Here is a tiny trained network, its code and every weight. The questions are about switching its units off for an input and a class, where a switched-off unit gives its printed mean instead of its output.

import numpy as np


def w(rows, s, z=0):
    codes = np.array(rows[::2]) - 128.0
    scale = np.full(codes.shape[1], s)
    scale[-1] = z or s
    return codes * scale


def norm(h):
    return h / np.sqrt((h * h).mean(-1, keepdims=True) + 1e-5)


def f(y):
    return np.maximum(y, 0)


def log_softmax(a):
    a = a - a.max(-1, keepdims=True)
    return a - np.log(np.exp(a).sum(-1, keepdims=True))


def net(x, mask):
    res = np.array(x, float).reshape(1, 5) / 4 @ E
    u = 0
    for l in range(4):
        y = f(norm(res) @ A[l][:, :-1].T + A[l][:, -1])
        res = res + np.where(mask[u : u + 9], y, B[l][:, -1]) @ B[l][:, :-1]
        u += 9
    return log_softmax(norm(res)[-1] @ U[:, :-1].T + U[:, -1])


A, B = {}, {}
E = w([
[148,135,68,209,81,82,134,63,143,68,143],'x0',
[65,126,218,137,146,34,198,22,92,211,201],'x1',
[39,38,137,105,130,24,60,150,168,88,82],'x2',
[141,7,112,187,191,186,134,112,22,143,114],'x3',
[241,205,165,136,141,16,12,129,1,193,28],'x4',
],0.00077)
A[0] = w([
[130,141,47,138,134,164,112,193,142,130,61,4],'0.n0',
[35,52,83,78,154,82,33,163,137,60,105,48],'0.n1',
[122,87,49,128,123,211,172,214,190,73,116,101],'0.n2',
[152,103,52,171,53,98,139,55,132,86,132,56],'0.n3',
[101,122,183,3,185,181,120,185,139,194,101,14],'0.n4',
[166,116,48,211,66,67,143,33,134,73,119,18],'0.n5',
[138,62,147,175,183,160,154,118,70,94,90,5],'0.n6',
[108,99,185,19,211,163,151,177,114,222,82,88],'0.n7',
[147,198,165,79,104,111,133,147,170,91,126,43],'0.n8',
],0.0018,0.0024)
B[0] = w([
[220,106,165,98,81,167,51,90,143,77,145,141],'0.n0',
[224,120,155,165,123,107,190,140,166,162,128,214],'0.n1',
[129,132,164,99,133,123,102,74,93,103,142,247],'0.n2',
[92,161,163,158,174,145,111,198,121,102,160,160],'0.n3',
[54,174,143,255,166,144,107,219,108,70,207,173],'0.n4',
[67,193,185,220,194,138,74,241,117,81,206,162],'0.n5',
[122,120,46,132,146,114,48,109,176,230,194,139],'0.n6',
[108,159,129,205,139,110,117,151,127,73,170,229],'0.n7',
[114,126,69,131,131,124,78,95,176,178,155,156],'0.n8',
],0.0032,0.0014)
A[1] = w([
[86,101,80,88,57,118,228,222,109,152,147,19],'1.n0',
[17,77,107,80,84,89,150,71,152,106,2,2],'1.n1',
[72,95,196,104,140,113,186,41,123,136,181,120],'1.n2',
[64,36,123,117,118,55,133,155,157,113,68,97],'1.n3',
[104,51,92,143,176,151,121,138,85,170,118,89],'1.n4',
[151,192,78,126,89,212,184,111,97,136,145,97],'1.n5',
[152,178,81,127,133,207,181,111,69,168,140,90],'1.n6',
[125,33,86,128,159,188,132,119,68,125,127,115],'1.n7',
[88,190,122,54,87,114,153,136,190,117,98,106],'1.n8',
],0.0023,0.0057)
B[1] = w([
[71,151,25,194,164,232,136,35,146,149,192,128],'1.n0',
[96,143,155,129,187,113,103,252,56,201,148,128],'1.n1',
[117,109,184,70,118,148,92,64,92,102,142,248],'1.n2',
[244,144,179,170,188,126,206,149,198,176,127,172],'1.n3',
[148,158,44,159,145,125,87,98,159,221,184,148],'1.n4',
[153,41,187,154,160,27,147,183,194,130,100,164],'1.n5',
[173,29,185,162,156,39,142,190,209,125,99,158],'1.n6',
[116,176,63,138,125,105,91,127,199,186,160,192],'1.n7',
[139,119,56,177,135,139,85,106,162,206,185,176],'1.n8',
],0.0027,0.0017)
A[2] = w([
[122,138,81,129,129,117,107,115,148,182,155,127],'2.n0',
[156,124,147,141,129,111,178,144,149,142,106,105],'2.n1',
[100,157,123,98,118,116,151,149,140,115,132,124],'2.n2',
[142,136,114,129,107,97,112,136,73,144,85,86],'2.n3',
[101,93,114,95,109,155,149,126,135,120,129,86],'2.n4',
[136,110,96,126,139,158,108,174,140,95,99,123],'2.n5',
[57,88,100,165,2,174,174,176,44,100,26,2],'2.n6',
[105,87,113,124,109,149,156,117,158,103,155,111],'2.n7',
[147,106,94,98,105,156,119,138,140,111,87,86],'2.n8',
],0.0051)
B[2] = w([
[127,68,71,123,122,147,108,130,101,162,102,218],'2.n0',
[164,75,158,83,147,60,162,159,163,145,141,170],'2.n1',
[133,110,104,164,128,146,116,134,112,146,119,172],'2.n2',
[87,144,118,102,187,182,194,124,186,91,87,201],'2.n3',
[130,177,110,134,183,159,150,111,154,120,67,158],'2.n4',
[140,145,192,136,116,115,115,88,114,139,172,225],'2.n5',
[73,56,205,205,74,65,248,108,125,254,213,128],'2.n6',
[159,172,125,128,156,139,123,144,117,118,74,252],'2.n7',
[161,137,190,126,104,127,106,59,99,119,164,150],'2.n8',
],0.0044,0.0018)
A[3] = w([
[51,109,175,35,91,98,156,55,70,142,147,4],'3.n0',
[55,192,151,221,139,140,145,219,81,73,186,139],'3.n1',
[138,164,145,87,168,63,115,121,27,165,51,106],'3.n2',
[205,60,143,128,116,62,168,178,171,126,127,89],'3.n3',
[99,143,11,92,18,116,89,149,138,209,134,44],'3.n4',
[60,86,166,80,143,102,186,56,58,163,153,35],'3.n5',
[103,224,101,74,4,78,121,142,201,176,146,124],'3.n6',
[155,112,204,42,82,153,66,40,66,92,156,84],'3.n7',
[121,165,113,23,170,173,178,81,132,82,12,77],'3.n8',
],0.0028,0.0019)
B[3] = w([
[225,160,113,103,62,166,58,116,113,72,125,158],'3.n0',
[61,161,143,176,138,28,68,218,65,113,43,253],'3.n1',
[95,113,109,132,128,193,160,116,199,88,157,207],'3.n2',
[128,138,153,61,115,110,189,152,131,169,168,207],'3.n3',
[110,12,59,129,145,149,109,108,49,202,150,169],'3.n4',
[206,169,131,117,67,152,80,159,134,92,148,183],'3.n5',
[151,77,155,193,216,187,131,129,91,146,150,187],'3.n6',
[120,129,80,53,23,100,114,86,72,112,163,179],'3.n7',
[1,128,58,81,134,153,196,88,190,96,64,214],'3.n8',
],0.0039,0.0023)
U = w([
[49,230,208,248,213,78,43,234,53,50,104,167],'0',
[21,188,71,48,205,231,232,40,238,49,23,151],'1',
[242,184,172,27,6,170,35,25,64,44,210,139],'2',
[230,63,232,80,198,26,236,210,199,211,192,131],'3',
[131,22,11,196,220,210,59,94,69,247,181,122],'4',
[30,96,50,38,38,33,138,169,31,144,62,146],'5',
[92,155,67,105,2,90,211,126,65,221,33,3],'6',
],0.0064)

Each question gives the input, the list of numbers given to net, and the class t.
The units are the neurons (one row each of A and B). Each row of codes is followed by its name. A weight is (code - 128) times the scale printed after its matrix; where a second scale follows, it is the last column's (A, B and U).
mask holds one flag per neuron, layer by layer. A switched-off neuron (its flag False) gives its mean, the last column of its row in B, instead of its output. The means were averaged over made-up inputs and are rounded, as every weight is.
A unit's drop is (log p(t) with every unit on - log p(t) with that unit switched off) / (log p(t) with every unit on - log p(t) with every unit switched off).
The circuit of an input: a set's keep is (log p(t) with only the set's units on - log p(t) with every unit switched off) / (log p(t) with every unit on - log p(t) with every unit switched off). Starting from the 12 units with the biggest drops (on a tie, the unit counted first), units are removed one at a time, each time the one whose removal leaves the highest keep (on an exact tie, the one counted first), for as long as the keep stays at least 0.8.
circuit, biggest first: the units of the circuit, biggest drop first
unit that matters most: the unit with the biggest drop
top k neurons: the k neurons with the biggest drops, biggest first
top k neurons in layer l: the k neurons of layer l with the biggest drops, biggest first
input [-7,-2,8,-8,1], class 3: top 2 neurons -> 0.n1; 1.n3
input [-6,-7,-3,-3,3], class 2: circuit, biggest first -> 3.n7; 2.n5
input [2,-3,8,8,4], class 3: circuit, biggest first -> 0.n1; 1.n3; 3.n3
input [-3,6,-6,1,5], class 2: unit that matters most -> 2.n7
input [-5,1,8,3,-6], class 3: circuit, biggest first -> 1.n3; 0.n1
input [-6,5,7,-8,-3], class 4: circuit, biggest first -> 1.n8; 3.n6; 2.n0
input [4,2,2,-5,0], class 4: top 3 neurons in layer 0 -> 0.n7; 0.n4; 0.n8
input [8,-7,8,-7,-8], class 0: top 2 neurons in layer 0 -> 0.n3; 0.n2
input [8,-8,2,-7,-1], class 0: top 4 neurons -> 0.n5; 0.n3; 1.n2; 3.n6
input [7,7,-5,-1,-3], class 0: circuit, biggest first -> 0.n5; 3.n1
input [0,-4,4,6,5], class 4: top 2 neurons in layer 1 -> 1.n4; 1.n7
input [-4,1,-1,-8,-7], class 4: circuit, biggest first -> 1.n8; 3.n6
input [3,5,8,-7,-7], class 3: top 2 neurons -> 1.n3; 2.n3
input [-2,-3,-6,6,2], class 3: unit that matters most -> 1.n6
input [1,-6,-4,2,6], class 1: circuit, biggest first -> 2.n3; 3.n8
input [6,-2,7,-8,8], class 1: circuit, biggest first -> 2.n3; 3.n1; 3.n2
input [-7,7,-7,-6,-2], class 0: circuit, biggest first -> 0.n7; 0.n4; 3.n1
input [-3,6,-7,-2,7], class 1: top 2 neurons -> 2.n3; 0.n1
input [8,-1,-6,8,5], class 0: top 2 neurons -> 0.n5; 0.n3
input [-6,-1,2,-4,-2], class 0: circuit, biggest first -> 0.n4
input [0,3,8,-4,6], class 3: top 2 neurons -> 1.n3; 2.n1
input [4,-7,3,-7,-2], class 2: top 2 neurons -> 2.n8; 2.n5
input [7,-5,8,-7,5], class 3: top 3 neurons in layer 1 -> 1.n3; 1.n2; 1.n7
input [-6,2,-6,3,-5], class 0: top 2 neurons -> 0.n7; 0.n1
input [2,3,-6,-7,7], class 1: top 2 neurons -> 2.n3; 1.n7
input [4,-5,5,-2,4], class 2: top 3 neurons in layer 0 -> 0.n0; 0.n7; 0.n4
input [8,5,-3,-1,-2], class 0: circuit, biggest first -> 0.n5
